Below are the code and all the weights of a small trained network. Each question names an input and a target symbol and asks about switching units off, where a switched-off unit gives its printed mean instead of its output.

import numpy as np


def w(rows, s, z=0):
    codes = np.array(rows[::2]) - 128.0
    scale = np.full(codes.shape[1], s)
    scale[-1] = z or s
    return codes * scale


def norm(h):
    return h / np.sqrt((h * h).mean(-1, keepdims=True) + 1e-5)


def f(y):
    return np.maximum(y, 0)


def softmax(a):
    e = np.exp(a - a.max(-1, keepdims=True))
    return e / e.sum(-1, keepdims=True)


def log_softmax(a):
    a = a - a.max(-1, keepdims=True)
    return a - np.log(np.exp(a).sum(-1, keepdims=True))


def net(x, mask):
    ids = ['ΘΨβζλμπσ'.index(c) for c in x.split()]
    T = len(ids)
    res = E[ids] + P[:T]
    r = norm(res)
    for j in range(3):
        rows = slice(3 * j, 3 * j + 3)
        q, k, v = (r @ M[0][rows].T for M in (Q, K, V))
        z = softmax(np.where(np.tri(T) > 0, q @ k.T / 3**0.5, -1e9)) @ v
        o = O[0][rows]
        res = res + np.where(mask[j], z, o[:, -1]) @ o[:, :-1]
    y = f(norm(res) @ A[0][:, :-1].T + A[0][:, -1])
    res = res + np.where(mask[3:15], y, B[0][:, -1]) @ B[0][:, :-1]
    return log_softmax(norm(res)[-1] @ U[:, :-1].T + U[:, -1])


Q, K, V, O, A, B = {}, {}, {}, {}, {}, {}
E = w([
[136,157,186,114],'Θ',
[152,104,151,104],'Ψ',
[254,155,121,239],'β',
[152,125,107,142],'ζ',
[121,179,129,126],'λ',
[133,126,152,123],'μ',
[124,201,110,87],'π',
[151,122,161,141],'σ',
],0.018)
P = w([
[51,49,97,160],'0',
[192,80,207,89],'1',
[123,43,220,92],'2',
[120,39,253,97],'3',
[151,105,105,151],'4',
[203,114,148,72],'5',
[137,57,135,85],'6',
[119,67,145,95],'7',
[141,121,88,127],'8',
[191,100,131,72],'9',
[131,88,163,97],'10',
[116,84,148,96],'11',
[136,116,118,105],'12',
],0.006)
Q[0] = w([
[132,133,211,87],'head 0',
[133,113,113,81],'head 0',
[102,102,109,163],'head 0',
[143,126,177,135],'head 1',
[118,190,56,177],'head 1',
[155,107,73,121],'head 1',
[160,138,96,209],'head 2',
[153,69,249,67],'head 2',
[109,76,143,121],'head 2',
],0.016)
K[0] = w([
[87,123,116,184],'head 0',
[156,115,49,127],'head 0',
[175,128,121,195],'head 0',
[77,153,101,107],'head 1',
[231,156,109,55],'head 1',
[126,113,151,68],'head 1',
[161,138,135,99],'head 2',
[6,85,102,202],'head 2',
[106,140,122,149],'head 2',
],0.017)
V[0] = w([
[62,126,186,185],'head 0',
[65,114,112,172],'head 0',
[134,128,117,170],'head 0',
[152,158,197,86],'head 1',
[110,137,109,207],'head 1',
[180,149,142,104],'head 1',
[120,213,163,131],'head 2',
[166,149,10,166],'head 2',
[73,120,101,43],'head 2',
],0.012)
O[0] = w([
[150,83,94,90,152],'head 0',
[138,212,111,144,99],'head 0',
[153,135,89,118,108],'head 0',
[139,58,126,110,189],'head 1',
[192,162,90,80,94],'head 1',
[136,15,178,190,137],'head 1',
[189,71,255,4,116],'head 2',
[181,213,181,226,6],'head 2',
[7,225,169,145,124],'head 2',
],0.0094,0.012)
A[0] = w([
[107,92,168,143,49],'neuron 0',
[123,88,123,83,253],'neuron 1',
[106,166,191,165,39],'neuron 2',
[246,91,105,138,96],'neuron 3',
[143,141,62,174,95],'neuron 4',
[115,137,163,82,167],'neuron 5',
[89,125,133,170,128],'neuron 6',
[134,166,181,210,149],'neuron 7',
[92,118,118,159,29],'neuron 8',
[83,159,147,164,167],'neuron 9',
[62,148,128,162,93],'neuron 10',
[122,107,151,75,102],'neuron 11',
],0.014,0.0026)
B[0] = w([
[102,210,142,130,164],'neuron 0',
[122,236,79,164,255],'neuron 1',
[91,54,102,163,138],'neuron 2',
[198,64,148,215,168],'neuron 3',
[100,161,255,92,153],'neuron 4',
[116,167,228,121,176],'neuron 5',
[196,69,62,183,157],'neuron 6',
[84,103,131,164,147],'neuron 7',
[94,21,137,239,150],'neuron 8',
[73,37,142,139,158],'neuron 9',
[132,52,127,117,166],'neuron 10',
[27,134,85,147,204],'neuron 11',
],0.006,0.0099)
U = w([
[135,55,149,57,108],'Θ',
[50,85,94,213,59],'Ψ',
[211,94,165,167,192],'β',
[132,175,122,198,252],'ζ',
[164,171,175,110,149],'λ',
[116,167,61,118,103],'μ',
[91,116,250,178,69],'π',
[185,120,55,122,88],'σ',
],0.013,0.0046)

Each question gives the input, a string of symbols that net reads in full, and the target symbol t.
The units are the heads (3 rows each of Q, K, V and O) and the neurons (one row each of A and B). Each row of codes is followed by its name. A weight is (code - 128) times the scale printed after its matrix; where a second scale follows, it is the last column's (O, A, B and U).
mask holds one flag per unit, heads first, then neurons. A switched-off unit (its flag False) gives its mean, the last column of its rows in O or B, instead of its output. The means were averaged over made-up inputs and are rounded, as every weight is.
A unit's drop is (log p(t) with every unit on - log p(t) with that unit switched off) / (log p(t) with every unit on - log p(t) with every unit switched off).
The circuit of an input: a set's keep is (log p(t) with only the set's units on - log p(t) with every unit switched off) / (log p(t) with every unit on - log p(t) with every unit switched off). Starting from the 12 units with the biggest drops (on a tie, the unit counted first), units are removed one at a time, each time the one whose removal leaves the highest keep (on an exact tie, the one counted first), for as long as the keep stays at least 0.8.
circuit, biggest first: the units of the circuit, biggest drop first
which heads matter: for each layer, one digit per head in row order, 1 if its drop is at least 0.15 and else 0, layers parted by /
drop of u: that unit's drop, to one decimal
input β Θ π Θ β λ Θ β μ σ, target β: circuit, biggest first : (head 2)
input λ ζ Θ ζ Θ π Ψ, target λ: which heads matter : 011
input μ Θ Θ Θ σ π Θ σ, target μ: which heads matter : 010
input μ π Θ π Θ β ζ Θ, target μ: which heads matter : 010
input ζ π Θ Θ Θ Θ β σ Θ, target ζ: which heads matter : 011
input Θ Θ Θ λ Θ Θ Θ Θ π, target Θ: which heads matter : 001
input Ψ σ Ψ Θ, target Ψ: which heads matter : 001
input σ σ π, target σ: circuit, biggest first : (head 2; head 1)
input Ψ Θ Ψ μ Θ σ, target Ψ: which heads matter : 001
input Θ λ Θ Θ Θ π ζ π Ψ π Θ Θ ζ, target π: circuit, biggest first : (head 2; head 0)
input Ψ Ψ Θ ζ Ψ Ψ Θ π, target Ψ: circuit, biggest first : (head 1; head 2)
input μ ζ ζ Θ Θ ζ Ψ, target μ: circuit, biggest first : (head 1; head 2)
input μ β β Θ Θ Ψ Θ ζ Ψ Θ, target μ: which heads matter : 000
input π Ψ ζ, target π: which heads matter : 001
input ζ μ Θ π, target ζ: circuit, biggest first : (head 2)
input λ Ψ Θ Θ, target λ: circuit, biggest first : (head 1; head 2)
input σ Θ ζ, target σ: circuit, biggest first : (head 1; head 2)
input π Θ λ π Ψ π Θ ζ ζ μ Ψ, target π: drop of head 2 : 0.7
input β Ψ Θ π Θ Ψ π μ, target β: drop of head 2 : 1.3
input Ψ Θ Ψ Θ Θ Ψ, target Ψ: drop of head 2 : 0.7
input β π λ, target β: circuit, biggest first : (head 2)
